Here is a tiny trained network, its code and every weight. The questions are about switching its units off for an input and a target symbol, where a switched-off unit gives its printed mean instead of its output.

import numpy as np


def w(rows, s, z=0):
    codes = np.array(rows[::2]) - 128.0
    scale = np.full(codes.shape[1], s)
    scale[-1] = z or s
    return codes * scale


def f(y):
    return y / 2 * (1 + np.tanh(0.7978845608 * (y + 0.044715 * y**3)))


def softmax(a):
    e = np.exp(a - a.max(-1, keepdims=True))
    return e / e.sum(-1, keepdims=True)


def log_softmax(a):
    a = a - a.max(-1, keepdims=True)
    return a - np.log(np.exp(a).sum(-1, keepdims=True))


def net(x, mask):
    ids = ['ΞΣαβδζηθλμτψ'.index(c) for c in x.split()]
    T = len(ids)
    res = E[ids] + P[:T]
    u = 0
    for l in range(3):
        q, k, v = (res @ M[l].T for M in (Q, K, V))
        z = softmax(np.where(np.tri(T) > 0, q @ k.T / 2**0.5, -1e9)) @ v
        res = res + np.where(mask[u], z, O[l][:, -1]) @ O[l][:, :-1]
        u += 1
        y = f(res @ A[l][:, :-1].T + A[l][:, -1])
        res = res + np.where(mask[u : u + 4], y, B[l][:, -1]) @ B[l][:, :-1]
        u += 4
    return log_softmax(res[-1] @ U[:, :-1].T + U[:, -1])


Q, K, V, O, A, B = {}, {}, {}, {}, {}, {}
E = w([
[120,140,157,78,164,116,223,155,151,112,187],'Ξ',
[92,64,136,111,157,186,132,142,61,200,153],'Σ',
[116,90,75,172,107,67,176,62,141,175,112],'α',
[42,82,177,115,47,120,183,155,171,100,71],'β',
[132,92,164,109,129,38,103,162,145,177,111],'δ',
[147,147,152,119,158,114,157,144,222,92,142],'ζ',
[64,102,109,104,179,70,92,136,93,193,38],'η',
[97,159,152,105,91,135,196,137,131,163,88],'θ',
[100,4,163,148,154,132,140,36,180,149,127],'λ',
[123,110,61,100,57,122,153,98,62,226,127],'μ',
[121,101,122,82,130,111,76,125,194,131,168],'τ',
[74,100,160,91,126,105,143,97,67,115,172],'ψ',
],0.022)
P = w([
[45,34,57,156,186,135,182,131,70,152,102],'0',
[76,60,56,104,161,115,167,128,80,143,99],'1',
[101,83,85,115,167,122,161,141,96,146,123],'2',
[119,95,99,96,155,113,145,154,99,135,124],'3',
[135,105,119,95,158,115,133,167,118,147,143],'4',
[151,105,130,73,133,110,136,174,115,121,164],'5',
[162,118,150,62,136,102,111,191,112,110,161],'6',
[176,131,158,47,134,94,107,198,115,109,176],'7',
[188,153,160,30,143,82,66,215,109,118,139],'8',
[198,158,181,29,127,83,69,225,118,108,184],'9',
[199,194,197,45,144,57,48,254,136,147,154],'10',
],0.0069)
Q[0] = w([
[175,241,160,234,143,175,148,118,96,110,77],'0.h0',
[162,254,129,183,144,193,155,123,146,106,127],'0.h0',
],0.0094)
K[0] = w([
[36,81,36,189,148,99,166,88,72,99,84],'0.h0',
[2,147,93,223,118,201,163,93,94,132,102],'0.h0',
],0.0092)
V[0] = w([
[114,100,98,75,156,103,136,106,170,131,145],'0.h0',
[40,203,1,137,145,202,57,89,172,59,172],'0.h0',
],0.0055)
O[0] = w([
[53,81,35,102,199,60,67,84,199,254,146,247],'0.h0',
[100,211,248,205,221,160,135,105,180,216,146,3],'0.h0',
],0.0088,0.0048)
A[0] = w([
[116,199,163,175,12,112,26,119,187,72,121,86],'0.n0',
[86,160,42,112,148,95,110,43,38,137,177,50],'0.n1',
[177,76,229,110,108,81,98,100,135,158,89,113],'0.n2',
[87,73,254,75,90,187,86,165,143,117,125,253],'0.n3',
],0.0058,0.0026)
B[0] = w([
[148,163,148,146,160,105,183,11,69,136,190,117],'0.n0',
[181,116,169,247,169,68,107,108,77,155,141,253],'0.n1',
[122,1,26,133,103,182,38,116,124,111,227,173],'0.n2',
[216,105,140,42,104,116,85,137,180,193,47,242],'0.n3',
],0.0078,0.0045)
Q[1] = w([
[156,2,123,103,107,29,75,159,131,194,155],'1.h0',
[84,136,94,88,143,141,133,82,144,132,147],'1.h0',
],0.0088)
K[1] = w([
[184,7,101,88,197,123,115,108,218,106,162],'1.h0',
[148,211,158,89,161,93,64,126,144,174,255],'1.h0',
],0.0058)
V[1] = w([
[158,113,81,96,153,105,82,170,182,127,255],'1.h0',
[120,159,108,128,127,89,150,195,140,151,130],'1.h0',
],0.0071)
O[1] = w([
[81,190,18,95,156,109,153,73,129,128,157,247],'1.h0',
[184,112,40,2,134,19,83,75,136,172,136,105],'1.h0',
],0.0093,0.013)
A[1] = w([
[162,190,154,124,129,109,157,93,184,106,109,112],'1.n0',
[112,112,114,118,133,130,156,94,213,55,48,8],'1.n1',
[185,171,158,157,162,142,80,122,168,151,127,186],'1.n2',
[154,122,254,160,166,100,121,43,61,48,130,19],'1.n3',
],0.0069,0.0019)
B[1] = w([
[161,125,111,149,150,182,90,168,115,93,117,135],'1.n0',
[113,66,125,187,167,122,103,155,157,168,207,253],'1.n1',
[86,99,4,187,89,137,100,112,70,147,134,106],'1.n2',
[85,118,148,99,122,73,67,140,125,122,189,155],'1.n3',
],0.014,0.0034)
Q[2] = w([
[153,122,110,183,152,113,54,135,136,114,169],'2.h0',
[122,75,80,1,154,47,168,55,137,199,157],'2.h0',
],0.0094)
K[2] = w([
[97,55,141,154,153,160,84,93,75,152,170],'2.h0',
[175,254,72,56,79,173,92,182,176,69,116],'2.h0',
],0.0058)
V[2] = w([
[144,110,124,139,246,101,236,141,101,3,159],'2.h0',
[37,174,161,58,62,153,226,50,123,83,44],'2.h0',
],0.0048)
O[2] = w([
[211,100,177,171,204,49,120,186,120,202,170,132],'2.h0',
[149,35,195,7,73,82,214,67,81,119,108,1],'2.h0',
],0.012,0.0034)
A[2] = w([
[159,156,122,195,1,129,167,105,137,220,146,210],'2.n0',
[186,112,69,128,166,87,131,195,131,97,175,253],'2.n1',
[182,196,101,152,146,132,104,61,37,169,140,82],'2.n2',
[176,161,140,235,62,134,162,87,125,135,66,78],'2.n3',
],0.0066,0.0021)
B[2] = w([
[82,100,236,52,156,191,93,75,100,73,90,150],'2.n0',
[124,77,242,230,88,133,92,137,103,254,96,247],'2.n1',
[148,112,123,103,81,142,105,223,247,164,150,170],'2.n2',
[109,206,207,162,62,163,96,68,144,231,37,132],'2.n3',
],0.0095,0.012)
U = w([
[195,87,149,114,170,74,126,122,128,147,134,62],'Ξ',
[156,103,79,124,187,241,130,192,17,135,145,187],'Σ',
[106,149,152,207,95,72,139,55,130,112,81,114],'α',
[76,92,157,133,117,126,108,215,162,63,120,146],'β',
[142,117,23,213,1,99,139,153,70,141,143,33],'δ',
[187,146,138,166,150,120,70,189,188,119,128,107],'ζ',
[110,126,109,154,220,79,113,175,84,71,33,252],'η',
[125,65,139,42,158,97,105,79,95,93,106,211],'θ',
[96,60,106,179,157,169,137,83,87,110,175,93],'λ',
[101,143,172,117,90,186,79,127,79,144,141,109],'μ',
[73,181,99,112,148,121,128,120,168,145,175,107],'τ',
[57,143,177,143,128,86,69,151,71,66,190,195],'ψ',
],0.0061,0.0037)

Each question gives the input, a string of symbols that net reads in full, and the target symbol t.
The units are the heads (2 rows each of Q, K, V and O) and the neurons (one row each of A and B). Each row of codes is followed by its name. A weight is (code - 128) times the scale printed after its matrix; where a second scale follows, it is the last column's (O, A, B and U).
mask holds one flag per unit, layer by layer, with each layer's heads first. A switched-off unit (its flag False) gives its mean, the last column of its rows in O or B, instead of its output. The means were averaged over made-up inputs and are rounded, as every weight is.
A unit's drop is (log p(t) with every unit on - log p(t) with that unit switched off) / (log p(t) with every unit on - log p(t) with every unit switched off).
The circuit of an input: a set's keep is (log p(t) with only the set's units on - log p(t) with every unit switched off) / (log p(t) with every unit on - log p(t) with every unit switched off). Starting from the 12 units with the biggest drops (on a tie, the unit counted first), units are removed one at a time, each time the one whose removal leaves the highest keep (on an exact tie, the one counted first), for as long as the keep stays at least 0.8.
circuit, biggest first: the units of the circuit, biggest drop first
unit that matters most: the unit with the biggest drop
top k neurons: the k neurons with the biggest drops, biggest first
top k neurons in layer l: the k neurons of layer l with the biggest drops, biggest first
input β θ μ τ Ξ τ β τ, target τ: unit that matters most : 0.h0
input δ ψ β ψ Ξ τ η μ α, target τ: circuit, biggest first : 1.h0; 0.h0; 2.h0
input η β ζ β, target ζ: top 2 neurons : 1.n1; 0.n3
input θ τ β, target τ: circuit, biggest first : 1.h0; 0.h0; 2.n1
input ψ τ η λ ψ ζ τ Ξ α, target α: circuit, biggest first : 1.h0; 2.n3; 0.n1; 1.n1
input Ξ β μ, target Ξ: circuit, biggest first : 1.n1; 2.h0; 0.n1
input τ β ζ, target ζ: circuit, biggest first : 2.h0; 1.n0; 0.h0
input η ζ β α β δ Σ ζ β, target ζ: top 3 neurons : 1.n0; 1.n1; 0.n3
input ψ δ α β, target δ: circuit, biggest first : 0.h0; 2.n0
input θ Σ β β, target θ: top 2 neurons : 0.n3; 2.n1
input β ζ Ξ β β, target Ξ: circuit, biggest first : 2.h0; 1.n1; 0.n3
input θ μ η α τ Ξ η, target Ξ: top 2 neurons : 1.n0; 1.n1
input ψ τ ψ, target τ: circuit, biggest first : 0.h0; 1.h0; 2.h0
input τ θ θ Ξ, target Ξ: circuit, biggest first : 2.h0; 1.h0; 1.n1
input α α ψ, target ψ: top 3 neurons : 0.n1; 1.n3; 0.n2
input θ Σ ψ, target θ: circuit, biggest first : 2.h0
input λ μ μ, target μ: circuit, biggest first : 2.n0; 1.h0
input ζ β μ, target ζ: top 2 neurons : 2.n2; 1.n1
input β β θ λ Ξ θ Σ Ξ δ Ξ μ, target μ: top 2 neurons : 2.n0; 0.n1
input η λ α μ τ ψ λ ζ ψ, target ζ: circuit, biggest first : 2.h0; 1.n0; 2.n2
input ζ η ζ τ β α, target τ: top neuron : 1.n1
input Σ ζ α α θ β θ μ, target θ: circuit, biggest first : 2.h0; 1.n1; 2.n0
input ζ ζ δ μ ψ ψ Ξ Ξ β, target Ξ: circuit, biggest first : 1.n1; 2.h0; 0.n3
input δ τ μ ψ η, target τ: circuit, biggest first : 0.h0; 1.h0; 2.h0
input η λ θ θ λ β Ξ θ η, target θ: top 2 neurons in layer 1 : 1.n1; 1.n0
input τ δ α β Σ ψ, target δ: top 2 neurons : 1.n1; 0.n1
input τ ψ β δ μ ψ, target δ: unit that matters most : 0.n1
input θ δ ψ β, target δ: top 2 neurons in layer 2 : 2.n0; 2.n1
input ψ θ τ μ, target τ: top 2 neurons : 2.n2; 2.n1
input β ζ α β ψ, target ζ: top 2 neurons : 1.n1; 2.n2
